Here is a tiny trained network, its code and every weight. The questions are about switching its units off for an input and a class, where a switched-off unit gives its printed mean instead of its output.

import numpy as np


def w(rows, s, z=0):
    codes = np.array(rows[::2]) - 128.0
    scale = np.full(codes.shape[1], s)
    scale[-1] = z or s
    return codes * scale


def f(y):
    return np.maximum(y, 0)


def log_softmax(a):
    a = a - a.max(-1, keepdims=True)
    return a - np.log(np.exp(a).sum(-1, keepdims=True))


def net(x, mask):
    res = np.array(x, float).reshape(1, 4) / 4 @ E
    y = f(res @ A[0][:, :-1].T + A[0][:, -1])
    res = res + np.where(mask, y, B[0][:, -1]) @ B[0][:, :-1]
    return log_softmax(res[-1] @ U[:, :-1].T + U[:, -1])


A, B = {}, {}
E = w([
[227,209,253,222],'x0',
[5,238,177,93],'x1',
[119,132,128,131],'x2',
[114,31,245,39],'x3',
],0.005)
A[0] = w([
[132,215,47,207,163],'neuron 1',
[163,156,142,73,3],'neuron 2',
[115,222,18,222,163],'neuron 3',
[208,190,197,179,92],'neuron 4',
[64,51,41,46,83],'neuron 5',
[227,54,63,143,152],'neuron 6',
[185,211,205,201,104],'neuron 7',
[171,140,216,202,60],'neuron 8',
[51,251,162,101,177],'neuron 9',
[50,169,208,75,146],'neuron 10',
[63,17,25,79,96],'neuron 11',
[172,154,237,181,85],'neuron 12',
[135,159,141,152,18],'neuron 13',
[242,2,103,157,115],'neuron 14',
[241,36,113,146,122],'neuron 15',
[126,60,233,26,155],'neuron 16',
[61,67,35,84,53],'neuron 17',
[91,91,218,103,152],'neuron 18',
[190,151,217,188,71],'neuron 19',
[181,158,221,190,81],'neuron 20',
[229,143,210,214,104],'neuron 21',
],0.0063,0.0048)
B[0] = w([
[149,22,79,195,234],'neuron 1',
[243,7,22,219,128],'neuron 2',
[170,10,158,213,252],'neuron 3',
[111,170,13,72,205],'neuron 4',
[106,194,24,36,215],'neuron 5',
[27,134,205,240,228],'neuron 6',
[125,139,20,57,219],'neuron 7',
[128,215,19,34,181],'neuron 8',
[25,57,148,220,253],'neuron 9',
[31,44,180,231,224],'neuron 10',
[84,230,21,67,227],'neuron 11',
[109,139,14,50,199],'neuron 12',
[246,37,13,38,129],'neuron 13',
[2,154,170,232,231],'neuron 14',
[16,138,182,241,218],'neuron 15',
[161,14,65,190,243],'neuron 16',
[160,209,13,31,189],'neuron 17',
[153,25,77,184,208],'neuron 18',
[74,176,14,38,192],'neuron 19',
[90,161,16,51,196],'neuron 20',
[60,153,25,101,229],'neuron 21',
],0.0055,0.0046)
U = w([
[148,225,9,13,48],'0',
[37,110,172,215,119],'1',
[171,21,106,172,217],'2',
[142,87,128,139,244],'3',
[206,138,209,130,130],'4',
[235,191,254,82,3],'5',
],0.006,0.005)

Each question gives the input, the list of numbers given to net, and the class t.
The units are the neurons (one row each of A and B). Each row of codes is followed by its name. A weight is (code - 128) times the scale printed after its matrix; where a second scale follows, it is the last column's (A, B and U).
mask holds one flag per neuron, in row order. A switched-off neuron (its flag False) gives its mean, the last column of its row in B, instead of its output. The means were averaged over made-up inputs and are rounded, as every weight is.
A unit's drop is (log p(t) with every unit on - log p(t) with that unit switched off) / (log p(t) with every unit on - log p(t) with every unit switched off).
The circuit of an input: a set's keep is (log p(t) with only the set's units on - log p(t) with every unit switched off) / (log p(t) with every unit on - log p(t) with every unit switched off). Starting from the 12 units with the biggest drops (on a tie, the unit counted first), units are removed one at a time, each time the one whose removal leaves the highest keep (on an exact tie, the one counted first), for as long as the keep stays at least 0.8.
units of the circuit, in order: the units of the circuit, biggest drop first
unit that matters most: the unit with the biggest drop
top k neurons: the k neurons with the biggest drops, biggest first
drop of u: that unit's drop, to one decimal
input [-3,2,4,-7], class 2: units of the circuit, in order	(neuron 3; neuron 1)
input [-6,-8,5,-1], class 1: top 2 neurons	(neuron 6; neuron 14)
input [-3,3,6,-7], class 2: unit that matters most	neuron 3
input [5,-8,6,7], class 1: units of the circuit, in order	(neuron 14; neuron 15)
input [7,6,4,-5], class 0: units of the circuit, in order	(neuron 7; neuron 4)
input [-7,-8,4,-4], class 1: units of the circuit, in order	(neuron 6; neuron 14)
input [-8,-7,4,-5], class 0: top 3 neurons	(neuron 11; neuron 17; neuron 5)
input [8,6,-7,-7], class 0: top 2 neurons	(neuron 7; neuron 4)
input [-1,2,-7,-8], class 2: units of the circuit, in order	(neuron 3; neuron 1)
input [-6,-1,4,3], class 0: units of the circuit, in order	(neuron 11; neuron 5)
input [7,7,-5,-2], class 0: drop of neuron 7	0.3
input [5,7,-7,-8], class 2: drop of neuron 3	0.5
input [3,-6,-3,-3], class 1: drop of neuron 15	0.3
input [8,8,7,-3], class 0: top neuron	(neuron 7)
input [4,-8,-8,2], class 1: top 2 neurons	(neuron 14; neuron 15)
